How the units are linked:
vup: gu>sel, du>vok, tu>tov, gi>fam, ne>fer, ru>luz
rul: gu>mus, du>vub, tu>lor, gi>zan, ne>rak, ru>lel
ruk: gu>vel, du>gaf, tu>tev, gi>bov, ne>nor, ru>tas
lor: gu>rul, du>zan, tu>pab, gi>fol, ne>kub, ru>tuv
keb: gu>nor, du>lub, tu>gon, gi>siv, ne>pel, ru>ruk
nor: gu>vot, du>dif, tu>keb, gi>lub, ne>zer, ru>vel
fer: gu>zas, du>pav, tu>diz, gi>zef, ne>sed, ru>sel
laf: gu>ses, du>kas, tu>tad, gi>mav, ne>pog, ru>pav
rap: gu>pab, du>gem, tu>div, gi>mus, ne>per, ru>lub
mus: gu>gem, du>per, tu>rul, gi>vub, ne>maz, ru>pel
pog: gu>tev, du>tal, tu>gam, gi>mik, ne>gon, ru>ses
gam: gu>pog, du>mik, tu>bil, gi>vel, ne>tud, ru>laf
gon: gu>keb, du>siv, tu>tud, gi>suf, ne>lel, ru>tev
div: gu>rap, du>mus, tu>dad, gi>rul, ne>vub, ru>siv
tal: gu>bov, du>keb, tu>mik, gi>gon, ne>siv, ru>poz
mos: gu>muk, du>ped, tu>sed, gi>ses, ne>poz, ru>lum
kas: gu>poz, du>tev, tu>mav, gi>pog, ne>tal, ru>mos
dif: gu>tuv, du>dad, tu>lub, gi>zer, ne>lor, ru>tud
gaf: gu>tud, du>vot, tu>bov, gi>nor, ne>dif, ru>gam
vuf: gu>fif, du>tun, tu>maz, gi>luz, ne>kov, ru>fol
tun: gu>tif, du>lov, tu>luz, gi>kov, ne>zel, ru>kub
lel: gu>pel, du>rap, tu>tuv, gi>div, ne>mus, ru>keb
tov: gu>vup, du>fam, tu>lov, gi>vin, ne>diz, ru>sak
sed: gu>mos, du>ses, tu>fav, gi>laf, ne>kas, ru>zas
vok: gu>sos, du>zas, tu>fam, gi>fer, ne>pav, ru>kov
mik: gu>tal, du>gon, tu>vel, gi>tud, ne>suf, ru>kas
fol: gu>zan, du>kub, tu>gem, gi>lin, ne>fif, ru>dad
vub: gu>per, du>maz, tu>zan, gi>rak, ne>sak, ru>rap
ped: gu>tas, du>bil, tu>ses, gi>poz, ne>ruk, ru>ror
dak: gu>sak, du>gav, tu>fif, gi>tif, ne>tov, ru>vub
fam: gu>vok, du>fer, tu>vin, gi>diz, ne>zef, ru>suz
ror: gu>fav, du>tad, tu>gat, gi>muk, ne>tas, ru>diz
per: gu>lin, du>vuf, tu>vub, gi>maz, ne>luz, ru>pab
mav: gu>kas, du>pog, tu>tas, gi>gam, ne>mik, ru>sed
luz: gu>tun, du>kov, tu>sak, gi>suz, ne>sel, ru>lin
fif: gu>dak, du>tif, tu>vuf, gi>tun, ne>lov, ru>zan
suz: gu>kov, du>sel, tu>gav, gi>vup, ne>vok, ru>vuf
pab: gu>lor, du>fol, tu>rap, gi>gem, ne>lin, ru>dif
gat: gu>ror, du>muk, tu>pav, gi>mos, ne>ped, ru>mek
tas: gu>mav, du>gam, tu>ped, gi>bil, ne>vel, ru>fav
tad: gu>laf, du>mav, tu>muk, gi>tas, ne>gam, ru>zef
tuv: gu>lel, du>div, tu>dif, gi>dad, ne>rul, ru>gon
vot: gu>suf, du>tuv, tu>nor, gi>dif, ne>dad, ru>mik
zan: gu>vub, du>rak, tu>fol, gi>kub, ne>dak, ru>div
lov: gu>tov, du>vin, tu>kov, gi>zel, ne>mek, ru>dak
vin: gu>fam, du>diz, tu>zel, gi>mek, ne>num, ru>gav
mek: gu>diz, du>num, tu>sos, gi>lum, ne>ror, ru>tov
tif: gu>gav, du>tov, tu>tun, gi>lov, ne>vin, ru>rak
diz: gu>fer, du>zef, tu>mek, gi>num, ne>fav, ru>vup
zel: gu>vin, du>mek, tu>sel, gi>sos, ne>lum, ru>tif
ses: gu>ped, du>poz, tu>laf, gi>kas, ne>tev, ru>gat
zer: gu>dad, du>lor, tu>pel, gi>pab, ne>fol, ru>vot
pav: gu>gat, du>mos, tu>zef, gi>sed, ne>ses, ru>sos
zef: gu>pav, du>sed, tu>num, gi>fav, ne>laf, ru>vok
kov: gu>lov, du>zel, tu>suz, gi>sel, ne>sos, ru>fif
muk: gu>tad, du>tas, tu>mos, gi>ped, ne>bil, ru>num
zas: gu>lum, du>gat, tu>fer, gi>pav, ne>mos, ru>zel
sak: gu>luz, du>suz, tu>dak, gi>gav, ne>vup, ru>per
num: gu>zef, du>fav, tu>lum, gi>ror, ne>tad, ru>fam
suf: gu>siv, du>lel, tu>vot, gi>tuv, ne>div, ru>tal
lin: gu>kub, du>fif, tu>per, gi>vuf, ne>tun, ru>lor
rak: gu>maz, du>sak, tu>kub, gi>dak, ne>gav, ru>mus
maz: gu>vuf, du>luz, tu>rak, gi>sak, ne>suz, ru>gem
gem: gu>fol, du>lin, tu>mus, gi>per, ne>vuf, ru>zer
dad: gu>div, du>rul, tu>zer, gi>lor, ne>zan, ru>suf
sel: gu>zel, du>sos, tu>vup, gi>vok, ne>zas, ru>tun
pel: gu>zer, du>pab, tu>lel, gi>rap, ne>gem, ru>nor
sos: gu>mek, du>lum, tu>vok, gi>zas, ne>gat, ru>lov
lum: gu>num, du>ror, tu>zas, gi>gat, ne>muk, ru>vin
tev: gu>ruk, du>bov, tu>pog, gi>tal, ne>keb, ru>ped
poz: gu>bil, du>ruk, tu>kas, gi>tev, ne>bov, ru>muk
gav: gu>suz, du>vup, tu>tif, gi>tov, ne>fam, ru>maz
fav: gu>sed, du>laf, tu>ror, gi>tad, ne>mav, ru>fer
lub: gu>dif, du>zer, tu>siv, gi>pel, ne>pab, ru>gaf
kub: gu>rak, du>dak, tu>lin, gi>fif, ne>tif, ru>rul
bov: gu>gaf, du>nor, tu>tal, gi>keb, ne>lub, ru>bil
tud: gu>gon, du>suf, tu>gaf, gi>vot, ne>tuv, ru>pog
vel: gu>mik, du>tud, tu>ruk, gi>gaf, ne>vot, ru>mav
siv: gu>lub, du>pel, tu>suf, gi>lel, ne>rap, ru>bov
bil: gu>gam, du>vel, tu>poz, gi>ruk, ne>gaf, ru>tad

Row, then unit:
[-17, -19,  -5,  28,  13,  19,  28, -15,  -3,  -6,  39,  -2, -37, -10,   5,  -1, -13, -30,   3,  -7, -52,  20, -26,  12,  19,  -6,  18, -24, -25,  15, -45, -22, -13, -16,  10,  35,  23, -20, -18, -14, -29] | vuf
[-18,  -8, -38,   2, -20, -19,  22,   4,  26, -21, -12,  46,  14,  -5, -19,  -6,  -1,  17,  -9, -13,  25,  10, -35,  20, -15,  24,  -2,  -1, -40,  18,  -2,   0,   2, -28, -20,   1, -27, -43,  -3,  -6,   6] | diz
[-15, -27,   9,  -7, -11,  21,  -8,   8, -36,  16,  -1, -36, -17,  -2,  31, -18, -13, -34,   5,  19, -33,  -1, -19,   2,  35, -18, -13,   9,  -9, -13, -31,  -2,  16,  39, -13,  35,  18,   3, -12,  -1, -42] | zan
[ 17, -10,   1, -21, -11,   9,  11, -13, -41,  19,  11,  15, -40,  11,  39, -23,  -1,  -8,  -3,  -5, -32,  -2, -10,   7,  16, -37,  23, -14,  10,  30, -42,  11,  14,  33,  15,  49,  33,  -2,  -9,  -3,   4] | lor
[ 36,  20,  30,  -4,  32,   6, -23,   4,  16,  15,   7, -12,  24,  -3,  -5,  16,  21,  13,   5, -11,  24, -13,  35, -17, -18,  -3,   3,  10,  42, -14,  39,  14, -27,   3,  22, -44, -11,  34,  22,   1,  31] | ruk
[ 19,  14,  -3, -27, -12, -19, -17,  26,  -3,   1, -37,  -1,  38,  24, -17,  -8,  12,  32,  13, -14,  48, -25,  31, -19, -26,  -1, -17,  12,  23, -10,  41,  20,  14,  21,   1, -33, -39,  17,  21,   5,  12] | poz
[ 23,   1, -24, -16,  -5, -18,  10,   7,  24, -22, -10,  38,  16,   9, -21,  10,  -7,  36, -17, -33,  41, -10,  15,   9, -25,  13,   2,  -5,  13,   9,  31,   1,   9, -21,   8, -30, -20, -17,  11,  13,  44] | ses
[-40,  -2, -30,  19,   8, -20,  24,  -7,  43, -34,   7,  29,  16,  -5, -32,  16, -13,   3,  -3, -11,   8,  17, -21,  18, -17,  33,   2,  -9, -36,  25,  -2, -22,   7, -54,  -7,   1,  -8, -26,   4,  -9,   6] | sos
[-38,  -7,   0,  39,  17,   1,   7,  -6,  27, -12,   5, -19,  11, -27, -31,  13,  -1, -19,   3,  10, -21,  23, -28,   0,   5,  26, -22,  10, -42, -23, -13, -42,  -3, -42, -31,  20,  -4, -17,  -7,  -5, -40] | vup
[-26,   1, -34,   6, -19, -23,  26,  -4,  34, -44,  -1,  42,   5, -16, -27,   3,  -4,  20, -22, -11,  23,  12, -23,  14,  -8,  27,  -4, -13, -42,  -2, -10, -13,   8, -44,  -8,   3, -24, -46, -15,   2,   6] | mek
[ 48,  -9,  13, -39,  -9, -12,  -4,  -3, -17,  20,  -3,  14, -18,   4,   3,  -2,   6,  11, -10, -18,  18,  -7,  22,   9, -13, -27,  20, -21,  41,   4,   5,  24,   1,  21,  38,  -8,  12,  15,   3,  14,  53] | tud
[-12,  -2,   3,  24,  10,  16,  12, -36,   4,   1,  32, -19, -42,  -7,   0,  -3,  -9, -33,   7,   7, -44,  22, -26,  11,  20,  -3,  11, -10, -23,   2, -46, -21, -22,  -3,  10,  25,  28, -22, -16, -13, -22] | maz
[ 30,   4,  23, -29, -17,  10, -27,  -1, -51,  42, -27, -13,  -4,  19,  31,  -7,   9,  -4,   7,   5,  -4, -21,  25,  -8,   5, -23,  -8,   8,  35,  -8,  11,  24,   4,  59,  10,  -8,   4,  44,  -7,   5,   0] | suf
[ 14, -15,   0, -27, -11,  26,  15,  -3, -24,  27,  27,   5, -51,   9,  38, -16,  -4, -11,  -2,  -9, -27,   2,   4,   6,  27, -24,  23, -25,  16,  18, -31,   7,   3,  15,  36,  32,  30,  -5, -15,   2,  10] | pab
[ 29,  14,  29, -18,  18,  32, -26, -18, -23,  32,  -4, -31, -12,  -1,  24,   1,   1, -19,   5,  10, -23, -22,  14, -11,  17, -30,  -1,   2,  33, -15,  10,  14, -12,  53,   4,  -5,  16,  40,   3,   5,   0] | dif
[ 23,  20,  26, -15,   3,  -7, -41,  15,   0,  -5, -22, -23,  31,  10,  -3,  14,  23,  19,   2,  -3,  35,  -8,  27, -11, -23,   0, -12,  23,  33, -20,  44,   7,  -2,  28,   0, -24, -23,  25,  20,  -6,  18] | gam
[-39, -17, -30,  12, -28, -15,  43, -15, -12,  -9,   7,  15, -15,  -4,  12, -14, -12, -23,   4,  10, -21,   5, -35,  10,  20,   4,   0,  13, -40,  19, -41, -17,  29,   3, -23,  34,   4, -37,  -8,   1, -32] | tun

From each start, follow one symbol. Which unit do you reach?
Answers are names.
start [-18, -14,  -5,  30,  20,  25,  26, -26,  -9,   0,  40, -10, -30, -16,   3,  -3,  -8, -27,  -9,  -7, -60,  18, -22,  11,  33,   0,  13, -18, -18,   8, -38, -16,  -3, -19,   1,  31,  31,  -9,  -7,  -2, -18]
du: tun
start [ 23,  19,  -7, -26, -23, -27, -15,  14,  -3,  -5, -34,  15,  27,   7,  -4,  -4,  11,  31,   5, -17,  46, -26,  32,  -5, -28,  -3, -13,   7,  21,  -2,  45,  13,  17,  22, -17, -39, -33,  13,  19,  15,  35]
gu: poz
start [-43,  14,   0,  45,  16,   9,  14, -11,  33, -15,  16,  -9,  11, -11, -14,   3,   2, -13,  10,   9,  -3,  21, -23,   1,   5,  34, -18,   5, -33, -17,  -7, -29, -14, -43, -25,  -3,   0, -12,  -1,  -4, -30]
du: sos
start [ 35,  25,  17,  -4,  21,   7, -24,   4,  15,  21,  -1, -16,   3,   9,  -5,  20,  21,   9,   3,  -9,  11, -15,  33, -11, -28,  -5,  16, -18,  52,  -2,  35,  15, -24,   6,  28, -39,   6,  40,  20,   4,  34]
tu: ruk
start [-19,  -9,  21,  16,   6,  32,  -6, -11, -17,  21,   5, -36, -17, -14,  20,   1,   4, -33,   5,  14, -50,   9, -13, -11,  29, -17,  -6,  13, -10,  -5, -34, -18,  -9,  22, -14,  27,  23,  15, -11, -11, -41]
du: vuf
start [-50, -11, -12,  21, -18,   0,   4,  15,   8,  -7,  -4, -15,  12, -25,  -3,  -6, -16, -20,   7,  20,  -9,   6, -31,   2,  13,  20, -20,  33, -41,  -6, -19, -19,  12,  -5, -35,  13,  -8, -22, -15,   1, -56]
ne: sos
start [ 24,  16,   9, -24,  -4, -25, -18,  14,  -1,   7, -32,  -1,  30,  14,  12,  -3,  18,  24,  12,   0,  28, -19,  31,  -9, -12,  -9,  -9,  18,  32, -11,  38,  14,   9,  24,  -8, -48, -29,  21,  11,  12,   9]
gi: ruk
start [-33,  -7, -21,  44,  21,  -8,  18,  -3,  42, -22,  26,  -5,   8, -26, -30,  21,  -8,   1,  -1,   2,  -6,  24, -38,  -6, -11,  34,   8,   2, -40,   4,  -7, -25,  -7, -47, -11,   4,  -9, -23,  -2,  -2, -17]
du: diz
start [ -1,  27,   2,  12,  29,  -3, -11,  -7,  55, -20,   6,  -5,  35, -14, -41,  28,  12,  17,  -6,  -8,  40,   0,   7, -15, -35,  26,  -4,   4,  -5,  -2,  36, -13,  -9, -45,  -8, -43, -24,  -7,  23,  -8,  21]
du: ses
start [-16,  10,  -5,   7,   7, -30,  -7,   8,  40, -24, -29,  -5,  53, -20, -35,   2,   8,  15,  13,  15,  31,   2,  -3, -17, -16,  27, -27,  29, -21, -10,  37, -16,   5, -22, -33, -33, -44, -14,  19,   0, -21]
ne: ses
start [  9,   4, -15,  -2,  24, -23,   4,  -3,  29, -24,  -3,  23,  12,   4, -44,  24,   3,  30, -10, -19,  41,  -2,  18,   4, -36,  22,   5,  -6,   1,  -3,  34,  15, -11, -34,  23, -33, -23, -23,  12,   8,  27]
ne: gam
start [ 28,  -3,  19, -33, -27,   9, -14,  19, -47,  28, -22,  -3,   6,  31,  33, -17,  -2,  -7,  -3, -15,   4, -32,  29, -14,   3, -31,  13,   2,  38,  -3,  -5,  35,   6,  50,  10,   6,  14,  30,   4,   2,  16]
gu: suf
start [ 31,  -1,  20,  -8,   5,  34,   2, -10, -20,  30,  29, -15, -38,  11,  14,  -4, -11, -17,  -7,  -4, -36, -10,   6,  -7,   9, -28,  20, -23,  25,  -5, -27,   5, -18,  14,  38,  14,  41,  17,  -6,  -7,  20]
ne: zan
start [-21, -30, -21,   6,  -8,   5,  34, -19,  -4,  -3,  33,  22, -30, -11,   6,  -9, -17, -21,  -5,  -2, -24,   7, -40,  22,  34,  14,  16, -14, -36,  20, -45,  -7,   5, -15,  -8,  47,  25, -24, -28,   1, -13]
ne: vup
start [ 14,  26,  26, -13,   1,   6, -22,  17,  -4,  -5, -30, -10,  27,  19,  -3,   4,   7,  19,   4,  -2,  39, -17,  29, -23, -28,   2,  -7,  17,  18, -27,  47,  14,  -1,  22,  -3, -44, -17,  23,  23,   5,  19]
ne: tud
start [ 28,  15,  13, -21, -10, -13, -26,  25,   8,   3, -35, -10,  23,   3, -10,  -5,  14,  38,   7,  -7,  45, -20,  29, -10, -17,  -9, -17,  24,  27, -18,  51,  18,   2,  20,  -9, -39, -29,  17,  16,   8,   7]
tu: poz
start [ 48,   7,   1, -31,   1,  -9,  -9,  -8, -15,   9,  10,  10, -16,  24,   9,   9,  14,  28, -28, -25,  11, -12,  23,   5, -12, -32,  16, -32,  48,   8,   9,  22, -16,   4,  40, -16,  14,  12,   7,   4,  43]
ru: gam
start [  1, -23,  -3, -35, -20,   6,   2,  -9, -55,  29,  17,  -2, -37,   7,  37, -31,  -1, -27,  -5,   5, -36,  -3,  -9,   8,  27, -25,   7,  -6,   3,   9, -43,   5,  11,  32,  10,  46,  24,   1, -26,   7,  -9]
tu: lor
start [ 22,   6,  26,  -2,  26,  26,  -9,  -4, -22,  30,  30, -22, -51,   3,   9,   3,   5, -23,  -2,  -4, -30,  -2,  18,  -4,  14, -29,  30, -23,  30,   8, -13,   6, -25,  13,  33,  14,  36,  23,  -6, -11,   2]
du: lor
start [-28,  -6, -35,  14, -20, -40,  12,   1,  19, -34, -12,  38,  24,  -7, -25,   3, -16,  20, -10, -12,  31,   5, -14,  18, -18,  28, -18,   6, -38,   4,  13,   3,  23, -24, -28,   0, -35, -33,   0,  14,  -5]
tu: diz
start [ 24,  20,   8, -11,  16,  -3, -27,  25,   5,  15, -19, -24,  21,   2,  -8,  15,   7,  27,   5,  -3,  31, -22,  49, -25, -24,  -5,   0,  20,  34, -18,  46,   8, -14,  14,   7, -34, -14,  34,  30,   3,  20]
tu: gam
start [-33, -10, -25,  -4, -24,  -8,  26,  -2, -16,  -5,   4,  14, -17,  -7,  -9, -19, -15, -24,   4,  14, -22,  15, -34,  15,  28,   6, -14,   7, -48,   3, -26, -14,   6,  -4, -32,  26,  10, -25, -20,   2, -37]
tu: tun
start [ 23,   0,  29, -10,  11,  33,   0, -14, -30,  22,  36, -18, -50,  16,  17,  -3,  -3, -19, -13,  -2, -33,   8,  10,   0,   6, -22,  32, -23,  27,   6, -21,  20, -18,  25,  50,  20,  35,  19, -14,  11,  11]
ne: zan
start [-25,  -7, -17,  31,  12, -10,  27,  -6,  31, -32,  17,   4,   8, -22, -24,  24, -16,   3,  -5,  -2,   3,  17, -23,   5, -13,  30,   6, -21, -39,  15,  -7, -33,  -6, -70, -11,  -1, -11, -19,  -4, -14, -14]
gi: diz
start [  8, -19,   2, -24, -28,   8,  17,   2, -42,  13,   3,   8, -46,   8,  32, -16,  -9, -20,  -9,  -7, -30,  -4,  -5,   4,  29, -22,  25, -19,   1,  15, -40,  10,   7,  26,  16,  35,  49,  -3, -19,   2,  13]
tu: pab
start [-40, -10,   2,  48,  26,   6,   4,  -2,  35,  -5,  19, -13,  11,  -5, -34,  19, -12, -19,   6,  12, -21,  24, -43,   4,   0,  32,   3,   9, -47,  -7, -11, -35,  -7, -44, -23,   1,  -5, -12,  -1, -12, -37]
du: sos
start [-29,  14,  -6,  19,  -6, -12,  -7,  10,  38, -18, -24,  -2,  40, -11, -28,  14,  12,  11,  15,  -9,  39,   3,  -6, -13, -20,  25, -34,  26, -17, -17,  33, -18,  -7, -20, -18, -34, -31,  -9,  13,  14, -16]
ru: sos
start [ 17,  23,  24,  -8,  14,   0, -32,  11,   2,   5, -25, -19,  14,  16,  -8,  18,  23,  22,   1,   0,  23,  -6,  40,  -7, -10,  -4, -11,  19,  35, -17,  48,   8,   3,  16,   0, -48, -21,  27,  23,  -1,  18]
ru: ses
start [-10,  16,   8,  20,  24,  -5, -11,  -6,  39, -27,  -6,  -6,  25,  -2, -38,  30,  12,  30,  -1,  -9,  23,  -4,  12,  -1, -37,  29,  -7,   1,  -3,  -7,  33, -10,  -8, -51,  -4, -44, -13, -11,  25,  -6,  20]
du: ses
start [-18, -27,   0,  18,   3,  13,  22,  -8,  -9, -11,  34,   0, -22,  -8,   9,  -9,  -4, -21,  -3,   1, -49,  20, -27,  11,  24,  -1,  11, -12, -26,  18, -42, -21,  -7, -22,  -8,  42,  14, -24, -17, -13, -12]
tu: vuf
start [-30, -28, -20,  14, -21,   1,  30,  -8, -15,  -3,  31,  17, -21, -14,   2, -16,  -9, -11,  -8,   1, -23,   9, -29,  15,  20,   2,   9, -22, -38,  11, -42, -10,  10, -10, -14,  24,  13, -31, -27,  -2, -14]
ne: vup
start [ 28,  20,  14, -19,  -3,  -8, -28,  20,  -3,   9, -40,  -8,  35,  19,  -1,  -6,   7,  29,   3,  -5,  38, -17,  31,  -5, -29,   1, -15,  13,  20, -19,  47,  23,  20,  20,   1, -36, -39,  23,  24,   5,  12]
gi: ruk
start [-28, -10, -13,  41,  19,  -1,  15, -11,  43, -17,  17,   7,   2, -18, -37,  18, -15,  -1,  -9,   2, -10,  25, -34,   5,  -8,  28,  -4,  -2, -32,  -6,  -9, -20,  -9, -57,  -9,   2,  -8, -28,  -2, -22, -11]
du: diz
start [-27,  -3,  15,   5,  18,  28,  -5,  -1, -28,  16,  18, -46, -20, -13,  23,  -6,   0, -40,  18,  20, -48,   3, -19,  18,  33,  -6, -14,  12, -13,  -7, -35, -19,   2,  20, -18,  34,  30,  12,  -9, -13, -35]
gi: maz
start [ 15,  17,  33, -14,  14,   7, -42,  13,  11,  12, -37, -12,  31,   2, -11,  13,  19,  29,  15,  -5,  36, -17,  34, -16, -27,  -9,   0,   3,  43, -16,  31,  18, -13,  18,  14, -33, -18,  43,  14,   9,  14]
ru: ses
start [ 43,   7,  -2, -38,  -1,  10,  -7,  -7,  -4,  16,   1,  13, -13,  23,   6,  -5,   8,  23, -18, -22,  15, -17,  48,   1,  -8, -25,  32, -23,  52,  11,  16,  26,  -5,  13,  45, -19,   7,   9,  -3,   3,  56]
gu: tud
start [-26,  12,  -7,   7,  -2, -19,  -7,  16,  38, -25, -18,   1,  44, -12, -16,   9,   6,  14,  16,   3,  29,   1,   1,  -1, -17,  24, -17,  32, -12, -14,  44,  -6,   4, -19, -27, -29, -35, -13,  22,   6, -17]
ne: ses
start [-38,  -2,   3,  35,  -5,   1,  13,  14,   7, -17,  -8, -18,  10, -21,  -6,   0, -10, -22,  15,  20, -16,  16, -30,   8,   6,  18, -29,  24, -41,  -7,  -7, -31,  16, -10, -31,  25, -16, -12,  -4, -12, -43]
ne: mek
start [-28,  -7, -34,   7, -18, -32,  27,   5,  28, -27, -21,  38,  15, -11, -11,   1,  -6,  21,  -5,  -8,  19,   7, -18,  21,  -7,  31, -17,   4, -29,  14,  -2,   2,  25, -24, -28,  -8, -29, -36,   3,   2,  -3]
tu: diz
start [-42,  -2,  -2,  39,  22,  16,   2,  -4,  38, -19,  14, -19,  15, -23, -17,  14, -18,  -6,  14,  18,  -6,  14, -26,   4,  -2,  26,  -2,   6, -37,  -8, -16, -44, -16, -51, -23,  11,  -6, -18,  -6,  -5, -32]
tu: vup
start [ 31,  -4,  28, -10,  17,  22, -24,   3, -30,  28,   0, -37, -16,  -5,  26,  -9,   9, -26,   9,   1, -16, -10,  29, -23,   7, -34,  -8,   4,  36, -16,   0,   6,   7,  47,  14,   7,  29,  46,   0,   2,  13]
ne: lor
start [-26, -27, -21,  10,  -7, -10,  37,  -1,  -7,  -5,  20,  27, -28, -13,   3, -10, -20, -10,  -3,   7, -33,  21, -23,  12,  22,   2,  10, -22, -38,   6, -38,  -9,  10, -21, -16,  44,  16, -36, -16,  -9, -17]
ne: vup
start [ 26,  -1,  16,  -7,  18,  38,   4, -21, -32,  25,  31,  -2, -47,   6,  25, -18,  -7, -19,   7,  12, -41,  -5,  17,  -6,   9, -22,  33, -17,  39,  17, -25,  19, -30,  15,  39,  28,  32,  13, -17,   0,  16]
ru: suf
start [ 37,  18,  26,  -8,  39,   4, -28,   3,   0,   7,   3, -13,  -1,  13,  -8,  11,  19,  19,  -1, -14,  17, -13,  44, -17, -24, -15,  17,  -1,  45,  -8,  48,  16, -18,  -3,  35, -27,  -2,  35,  13,  -1,  34]
du: tud
start [ 18,  21,  13, -18,  22,  -7, -25,   8,  16,  11, -14, -13,  19,  16,  -7,   5,  22,  11,   7,   9,  29, -21,  28, -18, -27,   2,  -5,   8,  37, -14,  50,  11, -10,  14,  13, -35, -17,  34,  24,   6,  18]
ru: ses
